Below is a small trained network, with its code and all its weights. Each question gives an input and a class and asks what happens when units are switched off, that is, made to give their printed mean instead of their output.

import numpy as np


def w(rows, s, z=0):
    codes = np.array(rows[::2]) - 128.0
    scale = np.full(codes.shape[1], s)
    scale[-1] = z or s
    return codes * scale


def f(y):
    return np.maximum(y, 0)


def log_softmax(a):
    a = a - a.max(-1, keepdims=True)
    return a - np.log(np.exp(a).sum(-1, keepdims=True))


def net(x, mask):
    res = np.array(x, float).reshape(1, 7) / 4 @ E
    y = f(res @ A[0][:, :-1].T + A[0][:, -1])
    res = res + np.where(mask, y, B[0][:, -1]) @ B[0][:, :-1]
    return log_softmax(res[-1] @ U[:, :-1].T + U[:, -1])


A, B = {}, {}
E = w([
[120,13,205,42,105,183,131],'x0',
[157,120,124,168,1,158,142],'x1',
[53,158,199,84,102,38,53],'x2',
[122,116,72,140,81,156,43],'x3',
[68,209,191,211,111,190,111],'x4',
[175,65,150,177,133,38,139],'x5',
[92,100,175,148,67,182,180],'x6',
],0.0099)
A[0] = w([
[136,144,149,143,68,106,91,72],'neuron 0',
[148,65,231,97,118,53,91,101],'neuron 1',
[129,187,107,132,126,182,131,132],'neuron 2',
[88,86,199,109,157,158,88,251],'neuron 3',
[140,107,113,134,215,148,190,56],'neuron 4',
[119,102,75,201,125,165,79,140],'neuron 5',
[94,176,183,169,116,150,167,58],'neuron 6',
[202,25,45,55,143,72,59,202],'neuron 7',
[157,70,148,110,114,169,146,47],'neuron 8',
[167,120,152,105,88,143,185,30],'neuron 9',
[165,90,70,155,156,174,207,155],'neuron 10',
[34,127,141,167,30,106,119,215],'neuron 11',
[180,121,93,160,146,172,127,65],'neuron 12',
[83,173,121,143,180,129,130,135],'neuron 13',
[11,124,215,82,47,183,128,160],'neuron 14',
[157,116,71,123,110,215,171,141],'neuron 15',
[92,158,106,148,126,91,34,252],'neuron 16',
[122,188,75,188,170,126,118,209],'neuron 17',
[7,119,148,74,96,171,83,119],'neuron 18',
[130,151,157,155,1,118,71,24],'neuron 19',
[54,126,182,76,92,125,193,223],'neuron 20',
[86,177,108,136,232,80,28,164],'neuron 21',
[130,145,162,154,123,142,130,43],'neuron 22',
[173,113,65,144,180,75,152,236],'neuron 23',
[121,161,36,193,183,170,154,213],'neuron 24',
],0.011,0.0025)
B[0] = w([
[91,145,100,79,109,155,74,168],'neuron 0',
[121,67,78,165,157,254,172,206],'neuron 1',
[101,78,131,93,121,176,158,182],'neuron 2',
[133,35,140,149,115,176,93,198],'neuron 3',
[142,166,115,109,111,106,145,173],'neuron 4',
[114,166,67,72,115,170,106,175],'neuron 5',
[198,112,121,95,103,97,117,199],'neuron 6',
[202,101,113,29,124,143,75,240],'neuron 7',
[36,117,75,120,114,176,99,171],'neuron 8',
[80,161,147,187,170,127,163,160],'neuron 9',
[152,92,91,108,145,153,242,196],'neuron 10',
[167,190,163,114,136,109,5,216],'neuron 11',
[119,121,83,60,98,125,186,166],'neuron 12',
[106,136,164,95,95,68,98,185],'neuron 13',
[133,59,172,222,153,146,92,255],'neuron 14',
[115,127,117,148,102,175,162,191],'neuron 15',
[117,215,154,138,108,72,73,208],'neuron 16',
[68,98,144,115,133,118,169,216],'neuron 17',
[164,113,247,169,50,80,90,214],'neuron 18',
[147,180,84,116,186,176,58,205],'neuron 19',
[175,25,136,163,169,135,90,203],'neuron 20',
[54,169,176,169,173,118,31,235],'neuron 21',
[163,122,110,106,151,106,101,154],'neuron 22',
[142,126,214,107,77,106,100,201],'neuron 23',
[56,93,101,132,104,140,203,215],'neuron 24',
],0.0081,0.016)
U = w([
[172,117,30,19,106,205,180,177],'0',
[206,235,101,75,151,167,68,118],'1',
[176,116,117,159,95,96,254,118],'2',
[220,40,218,107,100,124,125,227],'3',
[66,180,193,99,120,33,118,121],'4',
[73,61,166,164,148,202,151,90],'5',
[145,175,130,133,69,161,137,1],'6',
],0.0095,0.0034)

Each question gives the input, the list of numbers given to net, and the class t.
The units are the neurons (one row each of A and B). Each row of codes is followed by its name. A weight is (code - 128) times the scale printed after its matrix; where a second scale follows, it is the last column's (A, B and U).
mask holds one flag per neuron, in row order. A switched-off neuron (its flag False) gives its mean, the last column of its row in B, instead of its output. The means were averaged over made-up inputs and are rounded, as every weight is.
A unit's drop is (log p(t) with every unit on - log p(t) with that unit switched off) / (log p(t) with every unit on - log p(t) with every unit switched off).
The circuit of an input: a set's keep is (log p(t) with only the set's units on - log p(t) with every unit switched off) / (log p(t) with every unit on - log p(t) with every unit switched off). Starting from the 12 units with the biggest drops (on a tie, the unit counted first), units are removed one at a time, each time the one whose removal leaves the highest keep (on an exact tie, the one counted first), for as long as the keep stays at least 0.8.
circuit, biggest first: the units of the circuit, biggest drop first
k most important neurons: the k neurons with the biggest drops, biggest first
drop when u is switched off: that unit's drop, to one decimal
input [4,-8,5,4,2,8,4], class 5: circuit, biggest first	[neuron 1]
input [0,0,7,0,3,-8,-1], class 3: 4 most important neurons	[neuron 14; neuron 18; neuron 20; neuron 3]
input [-3,3,2,7,7,-6,2], class 1: 2 most important neurons	[neuron 19; neuron 11]
input [-4,6,4,-7,3,-7,-4], class 4: 2 most important neurons	[neuron 7; neuron 1]
input [8,-8,8,-2,4,2,0], class 5: 3 most important neurons	[neuron 1; neuron 7; neuron 21]
input [-8,-6,-3,5,-5,7,-1], class 4: 2 most important neurons	[neuron 21; neuron 23]
input [2,-6,0,-7,8,-6,-1], class 3: circuit, biggest first	[neuron 6; neuron 18]
input [7,2,-3,7,7,0,7], class 3: 2 most important neurons	[neuron 18; neuron 11]
input [3,-3,-1,3,-3,-5,-4], class 1: 2 most important neurons	[neuron 14; neuron 20]
input [-8,2,4,7,0,-5,-1], class 4: 2 most important neurons	[neuron 17; neuron 7]
input [-5,-6,-6,7,-4,1,-5], class 0: 2 most important neurons	[neuron 7; neuron 24]
input [-7,3,5,-1,4,-1,8], class 1: 2 most important neurons	[neuron 19; neuron 11]
input [6,-6,-3,8,7,-8,0], class 3: 2 most important neurons	[neuron 18; neuron 1]
input [-8,3,-6,-8,1,-5,-4], class 2: 2 most important neurons	[neuron 7; neuron 19]
input [4,-5,1,-1,-1,-7,5], class 3: circuit, biggest first	[neuron 18]
input [-5,8,-2,4,8,-1,5], class 1: drop when neuron 19 is switched off	0.1
input [7,2,3,6,4,7,6], class 5: drop when neuron 23 is switched off	0.3
input [-6,-4,-8,-1,3,-2,-2], class 0: drop when neuron 18 is switched off	0.2
